In the rows, 128 means zero.
Facts:
babok (μ drazul) (θ vedor)
bagifu (Π kaskibre) (ω duplor) (μ drazul) (θ lagrol)
bagol (Π bifos) (μ lagrol)
bitis (Π siso) (μ skosko)
brubul (μ ziplum)
bugo (ω deflon) (μ lidril)
devuk (Π siso) (ω lidril) (μ skogres)
difla (Π vunuk) (ω stebur) (μ listem)
domekal (Π lufon) (ω vunuk) (μ flekor)
dratas (Π fligre) (ω lidril) (μ skogres) (θ vunuk)
drebir (Π duplor) (ω livabrom) (μ nevu) (θ flekor)
drenu (ω flekor) (μ fomes)
dretruk (Π zalol) (μ skogres)
dribrogri (ω kladu) (μ bugrer) (θ goba)
dridas (Π bugrer) (μ nevu)
driklal (ω kladu) (μ tragrestem) (θ skosko)
driklus (μ lagrol)
drimak (Π goba) (μ truskudol)
drupoter (μ ziplum) (θ kobrok)
dubaklun (ω livabrom) (μ suke)
dudir (Π vepla) (ω nevu) (μ lagrol)
dugres (Π duplor) (ω kluga) (μ nevu)
duplor (Π fligre) (ω skogres) (μ bredo)
fiflam (Π lifla) (ω kladu) (μ kladu) (θ bifos)
finobul (ω lufon) (μ lagrol) (θ truskudol)
flaga (Π bredo) (μ suke)
flagrir (μ bugrer) (θ lufon)
fletrul (Π bibrun) (μ lidril)
fligak (μ listem)
flubo (Π suke) (μ skosko)
flusegol (ω droskufam) (μ kladu) (θ livabrom)
foflal (Π skosko) (ω kaskibre) (μ kaskibre)
fopleplal (μ fomes) (θ kladu)
fosta (μ fomes)
geklok (Π siso) (ω skogres) (μ nevu)
gibek (Π bibrun) (ω siso) (μ kladu) (θ lagrol)
gibuk (Π popla) (μ skosko)
gitrel (Π fomes) (ω drazul) (μ fomes)
goba (Π vetrir) (ω vunuk) (μ skosko) (θ vepla)
gozaski (μ truskudol) (θ miviflak)
gramos (Π kladu) (ω kladu) (μ bugrer) (θ nevu)
graner (ω suke) (μ bugrer)
griflo (ω kluga) (μ bugrer)
gritrer (ω graner) (μ lidril) (θ siso)
grolil (ω drazul) (μ kladu)
gronar (μ bibrun)
grudro (ω truskudol) (μ droskufam)
grutebe (Π fligre) (ω vedor) (μ bugrer)
gugas (ω bredo) (μ nevu)
guskim (μ bifos) (θ ziplum)
kalu (Π popla) (ω ziplum) (μ ridre) (θ ziplum)
kiban (μ deflon) (θ nevu)
kifon (ω fomes) (μ flekor)
kipa (ω fomes) (μ deflon)
klidrum (μ bifos)
klosim (μ droskufam)
kluga (Π kladu) (μ ziplum)
kobrok (ω bifos) (μ droskufam) (θ kluga)
kotru (ω flusegol) (μ kladu) (θ tragrestem)
labis (Π miviflak) (μ fomes)
lafir (ω tragrestem) (μ bugrer) (θ lagrol)
lenone (Π vepla) (μ skosko)
lifla (μ flekor) (θ ziplum)
liflu (ω bredo) (μ trafer) (θ foflal)
livabrom (μ nevu) (θ ziplum)
lufon (μ tragrestem)
makem (ω graner) (μ fligre) (θ lufon)
mepam (ω labis) (μ popla)
miviflak (ω kaskibre) (μ lagrol) (θ kladu)
mudrogam (Π zalol) (μ ridre)
nafin (Π bibrun) (μ suke)
nanipe (μ suke) (θ fletrul)
nebin (μ drazul)
netanin (μ kladu) (θ fligre)
nili (μ kladu)
nimok (ω fomes) (μ fomes)
norere (Π foflal) (ω fomes) (μ trafer)
peklel (Π graner) (μ ridre)
pladis (Π siso) (μ listem)
ploflin (μ bugrer)
pluston (Π mepam) (ω fomes) (μ ridre)
plutis (μ lagrol) (θ vunuk)
raklin (μ tragrestem) (θ bifos)
rarar (ω lifla) (μ suke) (θ listem)
ratrilos (Π suke) (ω suke) (μ flekor)
refol (μ skosko)
remun (ω lidril) (μ bugrer)
rokos (ω fligre) (μ suke)
ruski (ω fligre) (μ bibrun) (θ lagrol)
saplitruk (ω zalol) (μ deflon)
serek (Π lufon) (ω kobrok) (μ bredo)
sifla (ω labis) (μ bifos)
sikekol (Π flusegol) (μ listem)
siso (ω labis) (μ fligre) (θ kaskibre)
sozom (Π deflon) (ω vunuk) (μ kaskibre)
stapla (ω bugrer) (μ ziplum)
stebur (ω labis) (μ truskudol)
stemeflik (ω kladu) (μ fomes)
stuflas (μ flekor)
stuflopan (ω bugrer) (μ deflon) (θ nevu)
tigumol (μ bifos) (θ kluga)
tistim (μ popla)
treda (Π popla) (μ bifos) (θ vepla)
treplu (Π duplor) (μ drazul)
trufi (Π vedor) (ω stebur) (μ kladu) (θ bredo)
trurel (Π mepam) (μ bredo) (θ duplor)
trutak (ω goba) (μ lidril) (θ trafer)
tuplol (ω bredo) (μ deflon)
tuve (μ kladu) (θ flekor)
vedor (Π kiban) (ω flusegol) (μ skogres)
vepla (μ trafer)
vetrir (Π suke) (μ ridre) (θ ziplum)
vidi (Π duplor) (μ popla)
vofa (Π ridre) (ω popla) (μ fomes)
votozal (Π listem) (ω livabrom) (μ fomes) (θ bredo)
vuflomik (μ nevu)
vunuk (Π lufon) (μ bifos)
zalol (Π ridre) (μ suke)
zavasko (ω listem) (μ lidril) (θ lufon)
zeko (Π kladu) (μ kladu)
zilur (ω bifos) (μ bibrun)
zulun (Π skosko) (ω skogres) (μ fomes) (θ lufon)
zupon (ω foflal) (μ nevu)

Known rows:
[146 147 146 157 192 117  97 167 110 136 125 138 121 144 108 109 156 133
 100 148 137 134 117 176 117 122 124 157 123 119 101 126 142 144 117  98
 104 138 119 132 141 158 139]: votozal
[135 152 155 146 168 129 107 183 128 111  81 141 128 129 109 114 157 125
  82 162 179 120 114 204 117  96 128 184 123 122 102 108 126 174 121 101
 106 133 110 107 129 154 135]: liflu
[163 157 144 146 187 116  98 167 109 132 116 135 120 146 110 110 163 135
  88 143 141 125 122 166 119 113 125 151 125 118 100 125 145 143 117  98
 103 140 115 118 143 153 138]: domekal
[147 155 154 151 166 109 114 169 120 126 134 144 118 141 114 106 168 139
 101 134  97 149 113 175 121 126 125 162 117 128 109 125 152 154 115  84
 103 140 117 123 143 155 141]: grutebe
[162 151 122 151 136 115 125 138 117  89 135 151 123 155 119 110 159 124
 105 114 170 133 110 165 129 158 114 150 127 121 113 128 137 137 121 108
 108 132 117 142 117 111 133]: flusegol
[153 156  87 156  83 107  97 129 114  92 143 151 111 155 108 138 147 127
 105 112 160 141 114 143 140 159 111 154 132 116 102 123 139 161 112 110
 130 129 129 145 108 119 126]: kaskibre
[137 152 171 173 194  99 121 181 128 102 127 148 125 136 103 114 121 155
 113 142 145 137 105 154  93 104 119 152  92 106  86 122 146 147 107  92
 107 135 123 158 148 122 130]: devuk
[109 154 122 143 145 121 101 171 106 118 118 147 109 147 116 126 135 134
  95 118 164 121 120 166 134 121 124 159 128 119 104 120 137 156 118 106
 124 137 127 136 127 146 136]: treda
[117 156 123 144 142 118 104 165 111 112 123 145 110 147 117 128 140 132
  92 123 163 127 117 164 133 122 121 165 126 118 102 123 138 156 119 104
 124 137 124 134 127 138 135]: sikekol
[ 74 155 133 152 142 119 119 194 119 119 131 146 106 140 116 123 149 135
  86 117 125 135 111 183 135 121 125 179 126 132 112 114 145 164 119  94
 132 138 124 123 124 157 142]: vidi
[129 155 160 148 191 123 103 198 121 114  93 141 122 139 108 115 146 137
  80 156 149 113 118 191 112  85 126 165 118 120  98 114 138 166 121  96
 112 137 113 109 139 158 135]: norere
[123 156 122 143 147 120 100 166 108 114 121 145 110 150 113 129 141 133
  89 122 160 124 119 162 135 121 123 158 126 117 102 124 140 154 118 104
 126 138 126 131 129 143 135]: drimak
[143 154 148 150 160 126 101 174 128 105  92 147 126 138 110 115 151 128
  88 155 171 127 115 191 122  98 120 175 121 122 105 115 128 175 121 103
 110 132 116 115 127 142 130]: grudro
[117 157 122 142 147 119 101 173 107 115 121 145 110 150 114 128 139 134
  91 120 159 120 118 161 133 121 122 158 124 115 102 124 141 153 119 104
 126 138 126 131 128 142 135]: dretruk
[189 150 156 168 189 113 101 178 135 104 142 158 130 168  97  93 133 146
 117 112 102 132 118 167 111 134 104 110  99 115 108 127 150 152 120 103
 104 137 121 142 138 116 126]: kalu
[196 158 146 160 168 115  99 142 120 124 127 144 130 142 110 103 169 127
 102 147 141 148 114 165 119 127 119 155 123 121 109 125 143 149 113  99
  94 136 113 131 137 133 133]: sifla
[201 158 157 155 158 113  98 141 129 115 121 153 131 145 110 101 156 134
 113 147 127 152 118 172 117 127 114 150 113 121 107 130 141 163 115  96
  93 136 118 131 141 135 128]: remun
[154 155 132 132 119 126 109 135 128 112 110 141 114 146 124 131 163 109
 102 126 178 150 104 167 141 138 121 172 126 116  92 123 112 155 117 100
 110 131 121 129 124 142 132]: flagrir
[ 81 150 141 157 154 103 129 180 113  95 124 143 108 134 115 138 114 145
 102 126 192 124 103 148 113 113 125 177 106 104  85 122 139 150 110  98
 124 134 128 158 131 125 135]: pladis
[177 154 135 146 164 115 110 140 103 135 121 133 123 131 119 110 183 119
  96 146 172 139 116 169 123 132 133 171 136 123 109 120 138 140 112  99
  92 135 109 128 135 154 144]: stuflopan

Rows:
No name comes twice in this set of rows, the named rows included.
[166 161 110 160 116 109  97 175 120  93 127 143 119 147 105 130 169 130
  90 147 145 140 106 156 124 138 111 165 125 101  96 128 144 171 107 106
 126 132 112 125 122 116 124]  lagrol
[176 158 147 155 188 114  95 164 111 130 128 141 122 148 108 106 161 137
  96 137 124 135 120 160 117 118 120 139 123 120 103 127 149 141 114  97
 100 139 118 128 146 147 137]  difla
[141 154 161 169 175 117 105 186 130 124 129 151 124 141 102  98 154 144
 105 134  92 148 114 189 117 116 118 146 115 131 112 114 150 160 115  93
 110 139 122 129 139 150 137]  dratas
[144 154 148 146 168 125 106 176 122 111  91 140 127 133 112 118 160 122
  80 161 180 126 113 193 118  98 127 186 124 123 104 112 130 169 120 100
 108 133 110 109 129 149 135]  rokos
[153 153  84 122  78  98 116 113  94 102 132 138  97 146 124 143 175 114
 103 112 180 137 116 141 143 174 129 184 136 112  96 132 133 157 112  94
 114 131 116 140 118 151 139]  bugrer
[148 148 127 149 144 120 120 163 124  94 123 150 122 154 116 118 150 121
  97 117 183 123 110 178 128 139 117 168 117 117 110 120 128 161 122 107
 115 131 112 135 112 117 133]  guskim
[162 155 152 140 158 120 106 157 125 111  94 144 124 137 115 115 163 126
  91 158 164 132 115 187 118 108 125 179 119 121 102 122 131 172 120  95
  99 134 111 114 135 151 133]  griflo
[105 147 151 151 188 127  97 195 125 114  94 141 120 140 107 120 139 135
  82 160 158 117 115 202 117  92 123 178 114 119  96 116 133 170 124  98
 121 135 119 113 134 164 134]  gitrel
[150 156 123 150 125 120 101 141 116 109 125 151 118 145 118 121 145 127
 102 128 170 140 117 162 138 134 119 169 129 121 112 123 133 159 116 108
 118 134 125 139 120 126 132]  kobrok
[139 155  92 158  78 111  91 142 123  85 133 160 112 156 105 137 126 130
 112 106 164 137 114 153 144 158 106 148 125 115 104 118 133 178 113 113
 138 127 132 152 104 112 121]  deflon
[ 78 149  95 135  86 122 102 183 122  70  86 151 104 147 106 156 122 123
  79 124 212 102 114 181 141 119 120 187 131 114  96 106 115 194 122 113
 149 125 123 120  99 142 125]  popla
[134 158 114 136 157 120  94 161  95 132 124 140 107 154 116 127 146 130
  86 118 157 118 125 152 135 124 126 150 134 118 104 127 146 142 120 104
 121 141 124 127 133 154 138]  goba
[ 77 157  98 133 112 119 103 167 102 105 119 148  98 153 123 146 124 130
  80 113 190 115 117 153 149 121 123 182 129 117 104 124 135 162 122 108
 144 135 134 132 114 139 134]  kluga

Now the same nodes, written a new way:
Known rows:
[115 118 132 191 123 158 133 157 112 102 109 143 142 111 115 144 139 131
 117 112 114 117 135 121 149 111 113 122 191]: livabrom
[140 127 131  99 115 119 142 111 137 140 130 135 122 132 130 119 146 128
 117 130 133 142 129 132 122 140 145 126  96]: dubaklun
[114 129 124 131 140 120 119 130 126 128 145 105 126 133 120 132 115 130
 131 130 133 112 129 124 136 114 109 130 134]: fletrul
[ 97 129 126 139 124 127 103 124 127 133 125 115 137 129 116 128 143 127
 121 129 125 125 133 125 122 133 125 136 114]: trurel
[ 83 133 131 167 100 145 129 143 127  96 107 132 146 130 125 125 129 122
 128 129 122 133 136 120 136 126 127 129 149]: popla
[144 131 127  92 145 110 129 115 128 134 150 129 114 124 125 131 101 134
 128 132 134 114 120 117 119 125 122 136  88]: vofa
[ 84 123 123 174 134 138 108 152 117  97 131 100 148 127 110 135 119 128
 130 125 130 100 132 117 153 102  97 133 185]: kluga
[ 48 122 122 179 109 150  97 150 118  95 115 112 161 129  99 132 149 127
 114 122 118 104 138 115 146 110 111 136 169]: vunuk
[121 125 131 127 111 128 130 127 130 117 118 130 138 126 124 122 148 127
 118 127 128 135 132 127 131 134 141 128 130]: klosim
[ 91 130 124 131 120 127 111 125 127 134 128 115 136 134 114 127 143 128
 118 128 122 120 135 124 121 127 128 135 107]: flubo
[ 91 127 125 182 111 169 138 156 125  94 108 155 142 129 130 134 115 122
 135 123 117 122 127 123 144 114 113 124 184]: kaskibre
[149 128 134 104 132 117  72 112 134 151 158 106 119 129 120 124 103 129
 136 123 144 129 120 137 135 134 102 132 116]: devuk
[122 128 127 140 145 119 118 131 126 129 141 103 127 129 120 131 116 130
 132 130 134 115 128 125 133 117 107 131 139]: flaga
[125 126 132 133 116 127 131 127 129 121 116 128 138 122 122 122 147 127
 119 128 128 136 130 126 128 136 139 127 128]: babok
[139 127 132 100 115 119 140 111 138 139 129 137 122 132 130 118 146 128
 118 131 132 142 129 132 122 140 146 127  94]: tuplol
[139 125 127 105 124 128 143 113 119 130 127 118 122 132 120 120 150 125
 109 140 132 145 125 133 129 152 149 129  93]: kotru
[122 129 126 140 145 119 118 131 125 128 141 104 128 129 121 132 116 130
 132 130 135 114 128 125 135 118 107 131 136]: bagol
[141 128 132 107 119 118 138 114 135 138 125 132 125 129 128 119 146 128
 119 130 131 143 128 131 119 142 146 127  98]: finobul
[152 135 123  69 123 101  69 156 103 118 100 117 153 114 178 135 118 129
 176 103  94 129 150 147 102 115 192 120 188]: stebur
[144 123 126 134 132 144 144 132 128 136 118 146 130 122 130 129 128 128
 129 125 121 131 121 130 125 128 128 123 138]: gozaski

Rows:
No name comes twice in this set of rows, the named rows included.
[149 128 134 109 132 117  71 112 135 153 158 106 120 130 118 125 106 130
 135 122 144 128 120 137 136 132  99 133 119]  geklok
[156 140 115  35 147  96  55 131  96 157 125  95 125 129 169 136 114 128
 166 118  97 131 145 155  88 136 190 128 112]  trufi
[116 116 122 150 125 154 139 148 123 129 109 154 135 123 125 125 123 128
 131 122 120 117 128 125 157 106 134 138 166]  lufon
[139 125 126  91 120 127 139 113 120 131 129 119 120 135 123 119 150 125
 110 138 132 144 127 135 131 150 153 129  92]  grolil
[128 127 128 103 131 118 114 108 130 156 126 152 117 116 120 120 123 132
 122 134 130 127 125 116 121 137 146 155  61]  zulun
[115 135 127 118 128 122 118 108 137 141 137 107 132 135 116 129 148 128
 116 135 127 133 123 129  91 151 119 124  82]  bagifu
[ 86 126 125 192 121 160 151 159 111  69 121 111 143 134 111 131 108 120
 124 138 134 116 127 116 171 113  99 127 192]  kladu
[ 75 126 132 189  97 160 135 150 124  67 100 155 155 114 113 129 128 124
 119 129 124 122 128 105 147 123 119 135 167]  fomes

Now the same nodes, written a new way:
Known rows:
[127 162 163 131 120 150 137 127 138 146 130 143 118 127 121 125  79 151
 154 130 127 115 115 179 165 106 140 118]: trurel
[139 109 175 165 125  82 122  56 130 135 122 144 137 137 149  84  46 131
  99 125 150  99 148 103 196 127 175 158]: fomes
[142 155 131 128 103 124 165  94 149 139 119 145 131  88 135  91  85 126
 110 101 137 142 153 172 137 128 154 104]: finobul
[155 143 158 146 112 126 150 125 140 131 135 125 117 124 130 107  62 127
 127  86 127 135 133 136 159 130 134 109]: deflon
[140 141 164 150 104 116 151 123 138 125 132 132 117 119 142 110  75 133
 142  91 131 133 142 163 150 111 141 101]: gronar
[128 138 124 123 107 105 136  85 156 129 120 136 159 126 153  82 109 110
 108 123 137 137 161 157 133 134 151 125]: drenu
[136 172 108 108 107 125 136 107 163 164 127 157 132 108 108 107 113 144
 124 110 131 135 127 180 131 123 173 113]: difla
[137 142  93  98  95 124 169 106 151 140 130 149 138  92 109  91 123 123
 104  89 127 154 153 167 117 120 147  75]: sifla
[151 137 151 154 113 110 146 126 145 130 131 120 119 129 125 118  60 125
 128  81 120 128 134 141 155 130 135 108]: trafer
[154 151 147 153 106 135 137 133 146 136 138 136 132 127 124 110  57 129
 133  91 126 136 140 127 158 123 139 111]: suke
[140 163 158 138 114 127 120 132 147 150 138 142 117 136 125 124  85 151
 158 108 128 124 111 169 158 109 158 122]: nafin
[145 171 151 143 104 149  99 137 153 159 142 156 130 131 128 126  75 150
 171 117 133 131 120 161 163  97 163 125]: vetrir
[146 138 165 147 101 126 147 120 139 134 135 130 116 109 146 109  69 124
 140  94 135 136 134 162 155 111 136 101]: flagrir
[133 155 130 128 101 127 173  94 151 142 120 146 136  83 132  93  84 122
 106 108 139 137 151 176 139 128 146 103]: stuflopan
[141 160 160 136 115 125 123 128 146 148 136 139 113 136 127 124  86 150
 157 107 128 123 111 170 157 110 157 121]: lenone
[137 180 114 125 107 127 129 108 166 165 127 161 139 110 113 110  96 146
 131 115 133 130 132 175 137 121 178 125]: ratrilos
[152 143 159 145 111 125 152 124 140 129 134 125 117 124 130 107  64 128
 128  87 126 134 133 138 158 128 134 108]: droskufam
[140 152 124 127  96 117 164  90 156 147 120 146 133  80 137  92  90 119
 108 100 139 143 152 180 132 126 156 101]: makem
[117 122 144 156 119  62 136  16 140 144 107 159 148 100 153  64  63 133
  78 134 158  98 173 138 183 119 209 164]: nimok
[140 166 129  84  96 125 147  84 166 163 115 142  90 106 128 110 100 133
 120 103 139 117 114 185 129 123 172 125]: dratas

Rows:
No name comes twice in this set of rows, the named rows included.
[134 171 135  73  96 120 153  82 167 155 109 136  72 122 125 115  99 140
 119  99 138 101 111 180 123 126 171 131]  dugres
[136 169 133  68  95 130 154  79 166 160 109 137  72 113 126 112  98 134
 117 103 141 104 109 182 126 124 169 129]  drebir
[135 171 129  89 102 120 152  87 164 156 113 141  92 116 122 111  99 140
 119 103 136 111 118 180 127 128 172 127]  grutebe
[130 178 113 123 113 111 136 103 166 161 123 156 134 114 109 112 106 150
 127 111 129 125 128 185 132 126 180 123]  foflal
[118 188 119 119 105 104 157 106 169 160 132 156 140 114 108  99 119 152
 115 106 141 125 121 174 128 132 178 126]  vedor
[140 166 140 144 110 124 107 138 156 154 140 150 129 141 116 130  87 153
 163 106 124 124 119 164 152 106 167 122]  vunuk
[146 150 122 129  95 109 159  91 159 149 122 144 131  82 138  92  90 116
 106  91 139 145 148 175 130 130 161 104]  gritrer
[152 180 161 148 109 135 148 143 144 158 138 147  88 104 102 135  63 169
 159  80 125 126 104 181 159 106 164 102]  zeko
[131 124 160 139 108 111 121 111 141 119 131 125 145 152 162  98  96 114
 138 118 133 132 147 146 150 117 135 122]  fosta
[157 173 127 133  96 132 190 103 149 151 121 153 104  52 114  98  67 142
 108  70 134 149 146 185 134 126 164  83]  flusegol
[142 160 160 135 110 133 118 129 148 157 140 141 116 128 129 124  82 145
 158 111 132 126 107 172 161 107 154 122]  treda
[137 142 159 155 105 107 150 125 141 124 132 132 121 125 137 115  77 137
 143  87 127 129 142 162 147 112 145 101]  vepla
[153 159 166 158 100 126 179 135 135 133 134 137  90  87 119 121  51 150
 141  61 127 134 134 172 152 111 146  81]  nili
[169 251 157 162 111 141 177 120 193 164  96 135 111  68 150 124  45 135
 133  99 133 141 118 235 109 182 163 141]  fiflam

